Below is a small trained network, with its code and all its weights. Each question gives an input and a target symbol and asks what happens when units are switched off, that is, made to give their printed mean instead of their output.

import numpy as np


def w(rows, s, z=0):
    codes = np.array(rows[::2]) - 128.0
    scale = np.full(codes.shape[1], s)
    scale[-1] = z or s
    return codes * scale


def f(y):
    return y / 2 * (1 + np.tanh(0.7978845608 * (y + 0.044715 * y**3)))


def softmax(a):
    e = np.exp(a - a.max(-1, keepdims=True))
    return e / e.sum(-1, keepdims=True)


def log_softmax(a):
    a = a - a.max(-1, keepdims=True)
    return a - np.log(np.exp(a).sum(-1, keepdims=True))


def net(x, mask):
    ids = ['αβγδθμξφψω'.index(c) for c in x.split()]
    T = len(ids)
    res = E[ids] + P[:T]
    r = res
    for j in range(3):
        rows = slice(3 * j, 3 * j + 3)
        q, k, v = (r @ M[0][rows].T for M in (Q, K, V))
        z = softmax(np.where(np.tri(T) > 0, q @ k.T / 3**0.5, -1e9)) @ v
        o = O[0][rows]
        res = res + np.where(mask[j], z, o[:, -1]) @ o[:, :-1]
    y = f(res @ A[0][:, :-1].T + A[0][:, -1])
    res = res + np.where(mask[3:7], y, B[0][:, -1]) @ B[0][:, :-1]
    return log_softmax(res[-1] @ U[:, :-1].T + U[:, -1])


Q, K, V, O, A, B = {}, {}, {}, {}, {}, {}
E = w([
[176,117,232,84,128],'α',
[141,129,185,150,93],'β',
[129,154,206,77,95],'γ',
[92,137,166,121,91],'δ',
[88,63,161,97,145],'θ',
[124,106,210,105,146],'μ',
[106,161,198,150,158],'ξ',
[157,92,141,207,148],'φ',
[176,206,182,217,119],'ψ',
[109,21,138,106,250],'ω',
],0.012)
P = w([
[106,136,74,123,122],'0',
[174,135,101,35,152],'1',
[102,186,171,94,207],'2',
[100,103,133,170,101],'3',
[208,83,148,86,145],'4',
[95,167,220,127,186],'5',
[102,85,154,202,83],'6',
[204,53,181,114,142],'7',
[94,147,249,135,173],'8',
[98,79,170,221,74],'9',
],0.015)
Q[0] = w([
[139,156,145,176,71],'H0',
[191,141,151,181,139],'H0',
[126,113,148,116,80],'H0',
[100,162,166,127,179],'H1',
[186,179,3,62,113],'H1',
[64,175,99,124,126],'H1',
[123,123,49,146,68],'H2',
[55,214,58,140,151],'H2',
[45,150,202,172,109],'H2',
],0.014)
K[0] = w([
[141,163,186,142,64],'H0',
[96,153,216,148,118],'H0',
[141,106,94,158,47],'H0',
[109,65,82,154,68],'H1',
[154,180,62,101,155],'H1',
[111,81,76,90,130],'H1',
[163,189,114,52,171],'H2',
[127,170,25,76,71],'H2',
[100,138,189,122,4],'H2',
],0.014)
V[0] = w([
[82,188,155,154,87],'H0',
[121,101,127,79,116],'H0',
[173,111,83,182,46],'H0',
[116,73,141,23,95],'H1',
[82,220,105,192,24],'H1',
[171,210,170,118,55],'H1',
[111,218,63,78,81],'H2',
[123,98,70,190,244],'H2',
[2,22,89,39,147],'H2',
],0.0093)
O[0] = w([
[71,103,107,64,141,146],'H0',
[118,170,133,157,123,116],'H0',
[148,68,63,188,195,70],'H0',
[177,16,195,73,211,97],'H1',
[166,157,132,110,1,134],'H1',
[217,202,143,71,115,124],'H1',
[144,121,183,222,94,3],'H2',
[31,177,112,104,125,132],'H2',
[99,50,142,60,17,106],'H2',
],0.0088,0.0069)
A[0] = w([
[151,186,188,71,254,42],'N0',
[249,8,133,76,124,55],'N1',
[245,163,217,95,122,120],'N2',
[86,123,144,37,207,252],'N3',
],0.0072,0.0042)
B[0] = w([
[74,54,60,159,82,205],'N0',
[4,162,166,157,156,164],'N1',
[174,155,127,237,155,200],'N2',
[171,125,109,95,142,254],'N3',
],0.012,0.0095)
U = w([
[222,62,5,96,187,194],'α',
[124,98,123,139,7,181],'β',
[232,204,66,128,127,180],'γ',
[197,162,253,115,124,191],'δ',
[36,106,50,235,65,83],'θ',
[13,251,171,79,163,94],'μ',
[159,107,190,180,213,27],'ξ',
[188,95,114,119,98,169],'φ',
[46,53,145,163,136,3],'ψ',
[197,138,208,1,138,172],'ω',
],0.0063,0.0033)

Each question gives the input, a string of symbols that net reads in full, and the target symbol t.
The units are the heads (3 rows each of Q, K, V and O) and the neurons (one row each of A and B). Each row of codes is followed by its name. A weight is (code - 128) times the scale printed after its matrix; where a second scale follows, it is the last column's (O, A, B and U).
mask holds one flag per unit, heads first, then neurons. A switched-off unit (its flag False) gives its mean, the last column of its rows in O or B, instead of its output. The means were averaged over made-up inputs and are rounded, as every weight is.
A unit's drop is (log p(t) with every unit on - log p(t) with that unit switched off) / (log p(t) with every unit on - log p(t) with every unit switched off).
The circuit of an input: a set's keep is (log p(t) with only the set's units on - log p(t) with every unit switched off) / (log p(t) with every unit on - log p(t) with every unit switched off). Starting from all 7 units, units are removed one at a time, each time the one whose removal leaves the highest keep (on an exact tie, the one counted first), for as long as the keep stays at least 0.8.
circuit, biggest first: the units of the circuit, biggest drop first
most important unit: the unit with the biggest drop
top k neurons: the k neurons with the biggest drops, biggest first
heads that matter: for each layer, one digit per head in row order, 1 if its drop is at least 0.15 and else 0, layers parted by /
input γ δ φ α ψ β, target α: heads that matter	010
input ψ φ δ ψ γ ω, target θ: most important unit	N0
input ψ ω φ, target θ: circuit, biggest first	(N0; H2)
input δ ψ θ α θ φ, target α: circuit, biggest first	(N0; H1; N1)
input δ ψ α μ, target ω: heads that matter	000
input α γ δ β φ γ, target γ: circuit, biggest first	(N2; H1; H2)
input γ φ μ, target ξ: circuit, biggest first	(H2; N2; H1)
input φ φ φ φ ψ ψ δ μ, target γ: circuit, biggest first	(H1; N2)
input φ δ γ θ, target ψ: top 2 neurons	(N1; N2)
input β γ θ γ φ μ, target ξ: circuit, biggest first	(N2; H2)
input ω φ θ δ φ φ ψ δ, target γ: top 2 neurons	(N1; N0)
input ω φ θ, target ψ: heads that matter	111
input γ φ θ, target ξ: circuit, biggest first	(H2; H1; N2)
input ψ μ ψ μ β, target γ: heads that matter	010
input ξ φ φ α φ φ ψ θ, target γ: top 2 neurons	(N1; N0)
input γ φ φ β μ ψ φ β, target γ: heads that matter	011
input γ μ γ ψ γ β, target θ: circuit, biggest first	(H2; N0)
input δ ψ θ φ μ α ω δ ξ, target ψ: heads that matter	010
input δ φ ω ψ γ α, target θ: most important unit	N0
input φ θ ξ δ ω δ δ θ, target μ: top 2 neurons	(N1; N0)
input δ ω φ ψ, target γ: most important unit	H1
input δ δ μ φ δ, target α: circuit, biggest first	(H1; N3; N0)
input θ α φ φ φ φ θ β θ, target ω: heads that matter	001
input δ ψ μ, target δ: heads that matter	011
input φ δ δ ω φ θ θ ω θ, target ω: top 3 neurons	(N3; N2; N0)
input φ φ ω ω δ δ, target ψ: top 2 neurons	(N0; N2)
input φ α γ φ δ, target α: most important unit	H2
input δ ω φ ω μ φ, target ψ: top 2 neurons	(N0; N2)
